Here is a tiny trained network, its code and every weight. The questions are about switching its units off for an input and a target symbol, where a switched-off unit gives its printed mean instead of its output.

import numpy as np


def w(rows, s, z=0):
    codes = np.array(rows[::2]) - 128.0
    scale = np.full(codes.shape[1], s)
    scale[-1] = z or s
    return codes * scale


def f(y):
    return y / 2 * (1 + np.tanh(0.7978845608 * (y + 0.044715 * y**3)))


def softmax(a):
    e = np.exp(a - a.max(-1, keepdims=True))
    return e / e.sum(-1, keepdims=True)


def log_softmax(a):
    a = a - a.max(-1, keepdims=True)
    return a - np.log(np.exp(a).sum(-1, keepdims=True))


def net(x, mask):
    ids = ['αδηθξτψω'.index(c) for c in x.split()]
    T = len(ids)
    res = E[ids] + P[:T]
    r = res
    for j in range(2):
        rows = slice(4 * j, 4 * j + 4)
        q, k, v = (r @ M[0][rows].T for M in (Q, K, V))
        z = softmax(np.where(np.tri(T) > 0, q @ k.T / 4**0.5, -1e9)) @ v
        o = O[0][rows]
        res = res + np.where(mask[j], z, o[:, -1]) @ o[:, :-1]
    y = f(res @ A[0][:, :-1].T + A[0][:, -1])
    res = res + np.where(mask[2:10], y, B[0][:, -1]) @ B[0][:, :-1]
    return log_softmax(res[-1] @ U[:, :-1].T + U[:, -1])


Q, K, V, O, A, B = {}, {}, {}, {}, {}, {}
E = w([
[122,131,92,152,183],'α',
[99,137,99,6,106],'δ',
[97,146,108,160,223],'η',
[159,172,143,122,52],'θ',
[167,127,56,121,58],'ξ',
[158,139,59,158,218],'τ',
[44,129,189,149,89],'ψ',
[201,148,193,114,120],'ω',
],0.025)
P = w([
[147,160,122,18,145],'0',
[115,214,116,72,167],'1',
[108,208,120,94,166],'2',
[107,193,122,114,165],'3',
[107,176,123,130,163],'4',
[109,160,124,147,161],'5',
[111,142,126,164,162],'6',
[112,125,125,179,159],'7',
[114,105,125,195,159],'8',
[116,87,125,209,157],'9',
[116,65,123,225,156],'10',
[114,47,125,236,156],'11',
[116,28,126,250,154],'12',
],0.013)
Q[0] = w([
[108,144,178,149,52],'h1',
[158,139,175,137,142],'h1',
[133,164,97,206,156],'h1',
[64,145,108,156,191],'h1',
[95,86,109,73,99],'h2',
[163,64,168,7,31],'h2',
[137,118,130,152,105],'h2',
[117,172,117,161,106],'h2',
],0.016)
K[0] = w([
[117,170,208,137,24],'h1',
[179,115,153,159,144],'h1',
[138,120,68,237,116],'h1',
[92,75,115,159,164],'h1',
[90,128,77,74,139],'h2',
[93,175,85,1,137],'h2',
[103,144,105,131,123],'h2',
[97,153,135,206,85],'h2',
],0.013)
V[0] = w([
[137,138,31,132,58],'h1',
[87,128,135,166,34],'h1',
[52,148,255,148,138],'h1',
[89,182,131,150,148],'h1',
[14,152,183,184,118],'h2',
[90,152,250,81,70],'h2',
[163,128,188,152,127],'h2',
[75,47,95,184,126],'h2',
],0.0092)
O[0] = w([
[94,89,158,100,50,51],'h1',
[122,133,210,98,130,7],'h1',
[151,83,133,91,249,157],'h1',
[130,76,98,129,113,214],'h1',
[104,128,107,99,97,173],'h2',
[145,47,123,148,126,200],'h2',
[87,159,106,121,172,164],'h2',
[135,147,96,85,141,3],'h2',
],0.011,0.0051)
A[0] = w([
[141,123,109,177,167,100],'n1',
[74,141,159,70,49,139],'n2',
[126,178,58,78,138,58],'n3',
[233,154,109,105,87,130],'n4',
[214,129,140,74,84,253],'n5',
[178,174,155,37,121,145],'n6',
[137,153,122,204,155,79],'n7',
[104,247,160,130,151,152],'n8',
],0.015,0.012)
B[0] = w([
[155,80,125,147,99,246],'n1',
[198,97,205,183,162,192],'n2',
[125,177,218,211,194,180],'n3',
[59,107,77,112,147,184],'n4',
[117,201,90,48,139,218],'n5',
[6,137,15,160,157,138],'n6',
[98,126,155,108,55,244],'n7',
[124,109,143,56,74,186],'n8',
],0.013,0.014)
U = w([
[105,199,34,99,152,255],'α',
[207,150,151,91,94,210],'δ',
[245,112,249,191,120,54],'η',
[68,111,163,138,151,133],'θ',
[117,152,159,168,140,98],'ξ',
[39,150,146,129,79,38],'τ',
[119,181,55,203,193,125],'ψ',
[97,87,72,146,92,95],'ω',
],0.011,0.0088)

Each question gives the input, a string of symbols that net reads in full, and the target symbol t.
The units are the heads (4 rows each of Q, K, V and O) and the neurons (one row each of A and B). Each row of codes is followed by its name. A weight is (code - 128) times the scale printed after its matrix; where a second scale follows, it is the last column's (O, A, B and U).
mask holds one flag per unit, heads first, then neurons. A switched-off unit (its flag False) gives its mean, the last column of its rows in O or B, instead of its output. The means were averaged over made-up inputs and are rounded, as every weight is.
A unit's drop is (log p(t) with every unit on - log p(t) with that unit switched off) / (log p(t) with every unit on - log p(t) with every unit switched off).
The circuit of an input: a set's keep is (log p(t) with only the set's units on - log p(t) with every unit switched off) / (log p(t) with every unit on - log p(t) with every unit switched off). Starting from all 10 units, units are removed one at a time, each time the one whose removal leaves the highest keep (on an exact tie, the one counted first), for as long as the keep stays at least 0.8.
units of the circuit, in order: the units of the circuit, biggest drop first
unit that matters most: the unit with the biggest drop
top k neurons: the k neurons with the biggest drops, biggest first
which heads matter: for each layer, one digit per head in row order, 1 if its drop is at least 0.15 and else 0, layers parted by /
input α α ψ δ η η ψ ω η τ, target ω: which heads matter => 00
input θ η η α, target η: which heads matter => 11
input τ α α, target τ: units of the circuit, in order => (n8, h1, h2, n3)
input α θ δ ω θ η δ ω θ, target η: top neuron => (n2)
input ω ω ω θ ω ω ω α ξ, target α: units of the circuit, in order => (n5, n1, n7)
input η η δ δ η ω τ α, target ω: which heads matter => 00
input η η η ω η α η, target η: units of the circuit, in order => (n5, n4)
input θ θ ξ α η θ η ω ω, target δ: which heads matter => 01
input ω θ τ θ ω ψ η ψ η α α, target η: top 4 neurons => (n3, n5, n4, n6)
input ω α α η α ξ ω δ θ, target α: top 2 neurons => (n6, n5)
input ω η δ ψ α, target ψ: top 2 neurons => (n7, n3)
input ω ω θ ω ω θ ξ ψ η τ ω δ, target α: units of the circuit, in order => (h2, n5, n1)
input η τ ψ η α η ξ, target α: top 3 neurons => (n5, n4, n1)
input δ ψ δ, target δ: units of the circuit, in order => (h2)
input τ ψ ψ, target θ: which heads matter => 10
input τ η τ θ ψ δ ψ ω τ η τ ξ η, target τ: which heads matter => 11
input α ψ η, target ψ: units of the circuit, in order => (n3, h1)
input τ ψ τ τ τ ψ, target θ: which heads matter => 11
input ξ τ τ τ, target τ: which heads matter => 01
input ω ξ τ ξ η ψ ξ, target η: unit that matters most => n2
input ψ θ η, target ψ: units of the circuit, in order => (h1, n3)
input ξ ξ ψ α α δ ξ τ α ξ, target η: which heads matter => 10
input ω ξ α τ ξ, target δ: top 3 neurons => (n2, n5, n4)
input θ η α ω, target α: which heads matter => 00
input ψ ω η η ψ ξ δ δ τ τ η τ, target τ: units of the circuit, in order => (h2, n8, h1, n7)
input ψ α ω ψ τ ξ ψ τ τ τ θ, target α: units of the circuit, in order => (n5, n1, h2)
